Here is a tiny trained network, its code and every weight. The questions are about switching its units off for an input and a class, where a switched-off unit gives its printed mean instead of its output.

import numpy as np


def w(rows, s, z=0):
    codes = np.array(rows[::2]) - 128.0
    scale = np.full(codes.shape[1], s)
    scale[-1] = z or s
    return codes * scale


def f(y):
    return np.maximum(y, 0)


def log_softmax(a):
    a = a - a.max(-1, keepdims=True)
    return a - np.log(np.exp(a).sum(-1, keepdims=True))


def net(x, mask):
    res = np.array(x, float).reshape(1, 8) / 4 @ E
    y = f(res @ A[0][:, :-1].T + A[0][:, -1])
    res = res + np.where(mask, y, B[0][:, -1]) @ B[0][:, :-1]
    return log_softmax(res[-1] @ U[:, :-1].T + U[:, -1])


A, B = {}, {}
E = w([
[72,133,186,202,118],'x0',
[54,172,67,1,146],'x1',
[146,79,34,137,80],'x2',
[205,197,89,100,165],'x3',
[148,140,67,130,143],'x4',
[193,156,151,122,58],'x5',
[116,190,176,175,176],'x6',
[70,214,53,146,76],'x7',
],0.0074)
A[0] = w([
[59,123,120,162,255,114],'N1',
[148,223,124,109,120,125],'N2',
[150,116,141,59,169,77],'N3',
[121,155,158,130,148,89],'N4',
[137,169,143,195,162,53],'N5',
[125,147,151,173,153,94],'N6',
[127,124,75,53,203,131],'N7',
[129,231,146,104,83,101],'N8',
[108,122,157,211,119,101],'N9',
[131,69,202,140,119,116],'N10',
[185,135,205,114,34,107],'N11',
[128,120,91,78,170,87],'N12',
[137,106,162,154,147,74],'N13',
[98,121,107,40,128,150],'N14',
[29,147,181,50,130,48],'N15',
[48,182,208,82,145,90],'N16',
[169,111,69,128,174,175],'N17',
[164,88,85,136,79,198],'N18',
[83,119,56,108,215,155],'N19',
[70,145,89,136,145,253],'N20',
[199,87,108,79,144,114],'N21',
[166,216,154,103,77,60],'N22',
],0.011,0.0042)
B[0] = w([
[130,155,216,19,71,223],'N1',
[141,207,122,151,185,210],'N2',
[109,131,84,89,153,185],'N3',
[125,155,164,136,137,161],'N4',
[162,204,129,167,127,193],'N5',
[164,173,165,146,95,185],'N6',
[55,164,79,84,101,254],'N7',
[162,126,129,164,231,210],'N8',
[166,152,142,159,66,230],'N9',
[161,80,137,142,85,226],'N10',
[161,98,23,149,182,217],'N11',
[95,157,96,90,131,199],'N12',
[165,122,141,122,99,178],'N13',
[80,69,118,151,145,238],'N14',
[90,7,188,184,124,213],'N15',
[129,54,234,211,156,226],'N16',
[105,174,101,62,83,229],'N17',
[86,171,67,150,76,245],'N18',
[58,188,100,94,85,245],'N19',
[118,134,121,212,64,248],'N20',
[141,86,93,110,149,230],'N21',
[180,154,100,103,202,189],'N22',
],0.017,0.0064)
U = w([
[132,179,202,95,114,71],'0',
[254,77,103,133,49,22],'1',
[163,168,133,143,223,202],'2',
[212,88,36,97,108,170],'3',
[83,150,84,180,83,251],'4',
[167,105,57,211,83,191],'5',
[40,133,83,91,148,26],'6',
[55,50,200,138,162,78],'7',
],0.0097,0.0024)

Each question gives the input, the list of numbers given to net, and the class t.
The units are the neurons (one row each of A and B). Each row of codes is followed by its name. A weight is (code - 128) times the scale printed after its matrix; where a second scale follows, it is the last column's (A, B and U).
mask holds one flag per neuron, in row order. A switched-off neuron (its flag False) gives its mean, the last column of its row in B, instead of its output. The means were averaged over made-up inputs and are rounded, as every weight is.
A unit's drop is (log p(t) with every unit on - log p(t) with that unit switched off) / (log p(t) with every unit on - log p(t) with every unit switched off).
The circuit of an input: a set's keep is (log p(t) with only the set's units on - log p(t) with every unit switched off) / (log p(t) with every unit on - log p(t) with every unit switched off). Starting from the 12 units with the biggest drops (on a tie, the unit counted first), units are removed one at a time, each time the one whose removal leaves the highest keep (on an exact tie, the one counted first), for as long as the keep stays at least 0.8.
circuit, biggest first: the units of the circuit, biggest drop first
most important unit: the unit with the biggest drop
k most important neurons: the k neurons with the biggest drops, biggest first
drop of u: that unit's drop, to one decimal
input [1,-5,0,-4,2,-6,6,-8], class 1: circuit, biggest first -> (N10 N13)
input [-2,-2,-3,-7,3,-7,-1,-7], class 0: most important unit -> N1
input [-7,0,3,1,3,2,8,2], class 2: circuit, biggest first -> (N2 N8)
input [0,-5,-6,-5,1,0,4,4], class 0: circuit, biggest first -> (N1 N18)
input [-7,5,2,-7,4,6,-5,5], class 6: circuit, biggest first -> (N9 N14)
input [7,4,1,-7,6,-5,4,-2], class 7: 2 most important neurons -> (N15 N16)
input [-2,1,-5,0,8,4,-2,-2], class 3: circuit, biggest first -> (N19 N16)
input [-4,-5,1,-1,4,-2,-3,-3], class 3: circuit, biggest first -> (N20 N16)
input [8,-3,6,-7,-5,-7,5,5], class 1: 2 most important neurons -> (N9 N1)
input [2,-5,5,2,7,-5,-3,-7], class 1: circuit, biggest first -> (N7 N14)
input [3,4,0,8,-8,-8,5,-8], class 7: 2 most important neurons -> (N16 N15)
input [-4,5,-6,-3,3,6,5,2], class 2: 3 most important neurons -> (N2 N22 N8)
input [-6,-6,3,-6,-5,-5,-8,-3], class 3: 2 most important neurons -> (N20 N16)
input [-1,-2,-3,-5,5,2,5,-2], class 0: circuit, biggest first -> (N18)
input [6,7,-7,6,-8,2,0,2], class 7: drop of N5 -> 0.0
input [4,-3,-6,3,-2,1,5,-8], class 1: drop of N10 -> 0.2
input [1,-5,2,-3,0,1,4,6], class 5: drop of N1 -> 0.2
